Below is a small trained network, with its code and all its weights. Each question gives an input and a class and asks what happens when units are switched off, that is, made to give their printed mean instead of their output.

import numpy as np


def w(rows, s, z=0):
    codes = np.array(rows[::2]) - 128.0
    scale = np.full(codes.shape[1], s)
    scale[-1] = z or s
    return codes * scale


def norm(h):
    return h / np.sqrt((h * h).mean(-1, keepdims=True) + 1e-5)


def f(y):
    return np.maximum(y, 0)


def log_softmax(a):
    a = a - a.max(-1, keepdims=True)
    return a - np.log(np.exp(a).sum(-1, keepdims=True))


def net(x, mask):
    res = np.array(x, float).reshape(1, 5) / 4 @ E
    u = 0
    for l in range(2):
        y = f(norm(res) @ A[l][:, :-1].T + A[l][:, -1])
        res = res + np.where(mask[u : u + 12], y, B[l][:, -1]) @ B[l][:, :-1]
        u += 12
    return log_softmax(norm(res)[-1] @ U[:, :-1].T + U[:, -1])


A, B = {}, {}
E = w([
[125,130,119,125,123,128,125,129,125],'x0',
[138,2,87,108,99,164,109,144,254],'x1',
[87,18,175,167,71,135,64,130,8],'x2',
[194,133,134,248,27,72,192,118,172],'x3',
[131,134,113,126,119,135,122,128,121],'x4',
],0.0053)
A[0] = w([
[30,77,130,156,160,196,125,189,47,75],'L0N0',
[112,212,78,114,187,133,172,177,212,59],'L0N1',
[51,183,142,58,152,53,138,194,58,61],'L0N2',
[120,202,138,139,159,123,94,154,203,3],'L0N3',
[152,40,127,105,139,158,69,134,223,23],'L0N4',
[157,229,183,170,152,116,121,85,71,11],'L0N5',
[152,187,149,129,129,112,85,115,148,90],'L0N6',
[92,89,61,133,201,121,90,98,72,70],'L0N7',
[182,126,104,232,65,45,172,155,150,32],'L0N8',
[110,105,115,22,255,141,92,142,122,33],'L0N9',
[99,160,51,147,170,115,97,83,178,2],'L0N10',
[134,45,163,159,91,52,55,103,112,70],'L0N11',
],0.0065,0.0026)
B[0] = w([
[187,157,170,61,79,152,186,166,140,230],'L0N0',
[124,47,232,68,39,137,203,115,82,254],'L0N1',
[150,92,56,178,183,134,157,196,177,207],'L0N2',
[147,119,147,89,57,115,148,118,62,178],'L0N3',
[101,104,26,188,220,71,181,205,129,234],'L0N4',
[73,76,54,173,189,111,136,167,100,213],'L0N5',
[120,69,79,79,115,142,169,169,121,158],'L0N6',
[112,155,168,182,91,143,103,54,138,187],'L0N7',
[121,215,168,178,175,237,25,101,208,254],'L0N8',
[158,204,195,176,151,174,3,83,218,249],'L0N9',
[172,124,117,56,67,137,133,108,85,164],'L0N10',
[190,117,156,81,64,146,173,165,68,225],'L0N11',
],0.0058,0.0053)
A[1] = w([
[163,60,171,157,65,98,117,163,7,31],'L1N0',
[118,198,146,147,168,96,138,126,184,171],'L1N1',
[162,197,131,84,101,81,169,122,150,72],'L1N2',
[127,157,104,41,128,58,229,62,159,79],'L1N3',
[221,87,140,230,74,125,151,111,148,159],'L1N4',
[67,155,137,219,98,119,84,51,160,41],'L1N5',
[138,68,48,89,142,93,128,104,201,137],'L1N6',
[69,102,41,185,182,113,167,161,126,92],'L1N7',
[93,32,57,130,117,71,64,180,180,53],'L1N8',
[99,192,106,158,217,31,144,111,30,4],'L1N9',
[123,151,132,177,79,104,152,53,137,98],'L1N10',
[69,161,147,94,165,115,3,64,137,105],'L1N11',
],0.0073,0.0028)
B[1] = w([
[124,83,139,46,92,168,199,55,142,228],'L1N0',
[131,66,131,93,81,172,86,135,112,201],'L1N1',
[107,72,143,92,76,110,128,125,42,164],'L1N2',
[152,76,165,83,64,185,147,61,28,182],'L1N3',
[115,171,133,70,169,101,72,140,105,254],'L1N4',
[207,197,122,115,197,155,41,171,198,172],'L1N5',
[64,136,87,177,148,94,149,106,3,186],'L1N6',
[111,60,79,161,167,88,180,114,99,181],'L1N7',
[86,189,116,198,147,52,178,103,115,183],'L1N8',
[63,103,25,197,144,6,191,115,165,170],'L1N9',
[129,141,166,147,183,136,71,188,214,160],'L1N10',
[217,195,133,189,109,98,78,191,204,183],'L1N11',
],0.0075,0.0062)
U = w([
[204,193,197,153,154,145,6,158,191,254],'0',
[156,76,209,16,33,157,181,69,74,70],'1',
[93,100,60,233,172,37,177,126,102,61],'2',
],0.012,0.00083)

Each question gives the input, the list of numbers given to net, and the class t.
The units are the neurons (one row each of A and B). Each row of codes is followed by its name. A weight is (code - 128) times the scale printed after its matrix; where a second scale follows, it is the last column's (A, B and U).
mask holds one flag per neuron, layer by layer. A switched-off neuron (its flag False) gives its mean, the last column of its row in B, instead of its output. The means were averaged over made-up inputs and are rounded, as every weight is.
A unit's drop is (log p(t) with every unit on - log p(t) with that unit switched off) / (log p(t) with every unit on - log p(t) with every unit switched off).
The circuit of an input: a set's keep is (log p(t) with only the set's units on - log p(t) with every unit switched off) / (log p(t) with every unit on - log p(t) with every unit switched off). Starting from the 12 units with the biggest drops (on a tie, the unit counted first), units are removed one at a time, each time the one whose removal leaves the highest keep (on an exact tie, the one counted first), for as long as the keep stays at least 0.8.
units of the circuit, in order: the units of the circuit, biggest drop first
k most important neurons: the k neurons with the biggest drops, biggest first
k most important neurons of layer l: the k neurons of layer l with the biggest drops, biggest first
input [-4,-2,1,4,1], class 0: units of the circuit, in order : (L0N8)
input [4,7,8,8,2], class 0: 4 most important neurons : (L0N8, L0N1, L0N0, L1N4)
input [-7,8,-8,2,-1], class 1: 2 most important neurons of layer 0 : (L0N1, L0N5)
input [2,-8,7,2,-5], class 2: 4 most important neurons : (L1N9, L0N5, L0N1, L0N2)
input [-6,8,-3,7,-7], class 2: 3 most important neurons : (L0N4, L0N9, L1N6)
input [-1,-3,6,-6,5], class 0: 4 most important neurons : (L0N9, L0N1, L1N11, L0N7)
input [-8,4,4,-4,-3], class 0: 2 most important neurons : (L0N9, L0N1)
input [-8,8,-8,1,5], class 1: 2 most important neurons : (L0N1, L1N3)
input [0,3,2,2,-6], class 2: 2 most important neurons : (L0N4, L0N1)
input [3,-7,2,-7,3], class 0: 2 most important neurons : (L0N9, L0N4)
input [8,-7,-4,-6,6], class 2: 2 most important neurons of layer 0 : (L0N5, L0N8)
input [8,-6,4,3,3], class 2: 3 most important neurons : (L0N5, L0N1, L1N9)
input [-5,7,-2,-6,-3], class 2: 4 most important neurons : (L0N4, L0N8, L1N6, L1N8)
input [5,5,1,-3,6], class 2: units of the circuit, in order : (L0N4)
input [1,-8,0,-6,7], class 2: 3 most important neurons of layer 0 : (L0N5, L0N8, L0N2)
input [-4,1,-3,-2,1], class 1: 2 most important neurons : (L0N1, L0N8)
input [-3,2,6,-6,-3], class 0: 2 most important neurons : (L0N9, L0N1)
